Below are the code and all the weights of a small trained network. Each question names an input and a class and asks about switching units off, where a switched-off unit gives its printed mean instead of its output.

import numpy as np


def w(rows, s, z=0):
    codes = np.array(rows[::2]) - 128.0
    scale = np.full(codes.shape[1], s)
    scale[-1] = z or s
    return codes * scale


def f(y):
    return np.maximum(y, 0)


def log_softmax(a):
    a = a - a.max(-1, keepdims=True)
    return a - np.log(np.exp(a).sum(-1, keepdims=True))


def net(x, mask):
    res = np.array(x, float).reshape(1, 3) / 4 @ E
    y = f(res @ A[0][:, :-1].T + A[0][:, -1])
    res = res + np.where(mask, y, B[0][:, -1]) @ B[0][:, :-1]
    return log_softmax(res[-1] @ U[:, :-1].T + U[:, -1])


A, B = {}, {}
E = w([
[71,195,77,23],'x0',
[7,103,160,168],'x1',
[141,98,233,29],'x2',
],0.012)
A[0] = w([
[147,87,172,169,39],'N0',
[148,79,150,171,33],'N1',
[2,98,158,119,13],'N2',
[14,87,185,170,106],'N3',
[185,29,194,217,116],'N4',
[216,190,114,91,75],'N5',
[137,163,103,230,60],'N6',
[186,119,117,126,79],'N7',
[174,112,182,215,45],'N8',
[99,189,95,85,43],'N9',
[29,100,143,152,6],'N10',
[127,131,47,176,34],'N11',
[83,205,124,98,32],'N12',
[186,181,144,115,65],'N13',
[172,140,64,69,107],'N14',
[201,88,243,63,112],'N15',
[141,156,105,192,59],'N16',
[148,97,146,159,52],'N17',
[87,159,96,73,40],'N18',
[139,108,179,97,38],'N19',
[41,177,76,39,86],'N20',
[239,116,129,152,117],'N21',
[93,61,240,78,70],'N22',
[140,120,105,138,221],'N23',
[127,157,61,151,123],'N24',
[229,138,100,99,56],'N25',
[133,120,46,168,46],'N26',
[161,70,150,181,31],'N27',
[101,188,74,60,65],'N28',
[137,83,173,69,8],'N29',
],0.013,0.011)
B[0] = w([
[196,160,133,123,160],'N0',
[255,160,163,98,156],'N1',
[178,114,77,204,188],'N2',
[187,39,42,244,230],'N3',
[222,96,204,53,252],'N4',
[144,86,56,188,177],'N5',
[104,225,146,163,183],'N6',
[145,96,96,178,150],'N7',
[208,114,179,79,189],'N8',
[196,133,185,85,158],'N9',
[222,118,57,233,171],'N10',
[105,211,135,172,161],'N11',
[231,120,168,124,154],'N12',
[152,105,67,204,149],'N13',
[173,68,110,173,174],'N14',
[47,217,131,170,229],'N15',
[81,206,132,129,158],'N16',
[180,130,158,116,147],'N17',
[222,128,189,72,158],'N18',
[87,228,127,149,148],'N19',
[226,120,211,123,210],'N20',
[150,54,97,173,198],'N21',
[91,221,127,205,212],'N22',
[20,100,146,52,190],'N23',
[90,203,172,146,170],'N24',
[176,100,48,195,173],'N25',
[55,229,114,125,160],'N26',
[227,136,180,65,168],'N27',
[227,130,202,123,178],'N28',
[96,250,104,179,153],'N29',
],0.0088,0.016)
U = w([
[166,128,194,109,112],'0',
[139,90,30,204,100],'1',
[73,251,133,162,107],'2',
[73,94,138,117,255],'3',
[64,85,98,87,113],'4',
[63,124,95,93,115],'5',
[48,131,117,106,112],'6',
[78,74,96,103,112],'7',
],0.013,0.036)

Each question gives the input, the list of numbers given to net, and the class t.
The units are the neurons (one row each of A and B). Each row of codes is followed by its name. A weight is (code - 128) times the scale printed after its matrix; where a second scale follows, it is the last column's (A, B and U).
mask holds one flag per neuron, in row order. A switched-off neuron (its flag False) gives its mean, the last column of its row in B, instead of its output. The means were averaged over made-up inputs and are rounded, as every weight is.
A unit's drop is (log p(t) with every unit on - log p(t) with that unit switched off) / (log p(t) with every unit on - log p(t) with every unit switched off).
The circuit of an input: a set's keep is (log p(t) with only the set's units on - log p(t) with every unit switched off) / (log p(t) with every unit on - log p(t) with every unit switched off). Starting from the 12 units with the biggest drops (on a tie, the unit counted first), units are removed one at a time, each time the one whose removal leaves the highest keep (on an exact tie, the one counted first), for as long as the keep stays at least 0.8.
units of the circuit, in order: the units of the circuit, biggest drop first
unit that matters most: the unit with the biggest drop
top k neurons: the k neurons with the biggest drops, biggest first
drop of u: that unit's drop, to one decimal
input [-8,-7,-8], class 0: units of the circuit, in order : [N4]
input [-7,-8,3], class 1: top 4 neurons : [N25; N21; N5; N13]
input [-2,-4,2], class 1: top 2 neurons : [N25; N21]
input [-6,6,-4], class 0: top 2 neurons : [N4; N8]
input [1,8,7], class 1: top 2 neurons : [N3; N2]
input [-7,7,-3], class 0: top 2 neurons : [N4; N8]
input [3,-3,1], class 3: top 2 neurons : [N3; N4]
input [-7,-1,8], class 2: top 3 neurons : [N15; N22; N29]
input [0,4,0], class 1: top 2 neurons : [N3; N4]
input [3,-4,3], class 1: top 2 neurons : [N4; N5]
input [0,2,-3], class 3: top 2 neurons : [N15; N22]
input [-4,-4,-5], class 2: top 2 neurons : [N3; N6]
input [-8,3,-8], class 0: top 2 neurons : [N4; N8]
input [-6,6,-8], class 2: unit that matters most : N6
input [3,6,5], class 1: drop of N3 : 0.4
input [2,-4,6], class 2: drop of N15 : 0.1
input [0,-2,-2], class 3: drop of N3 : 0.2
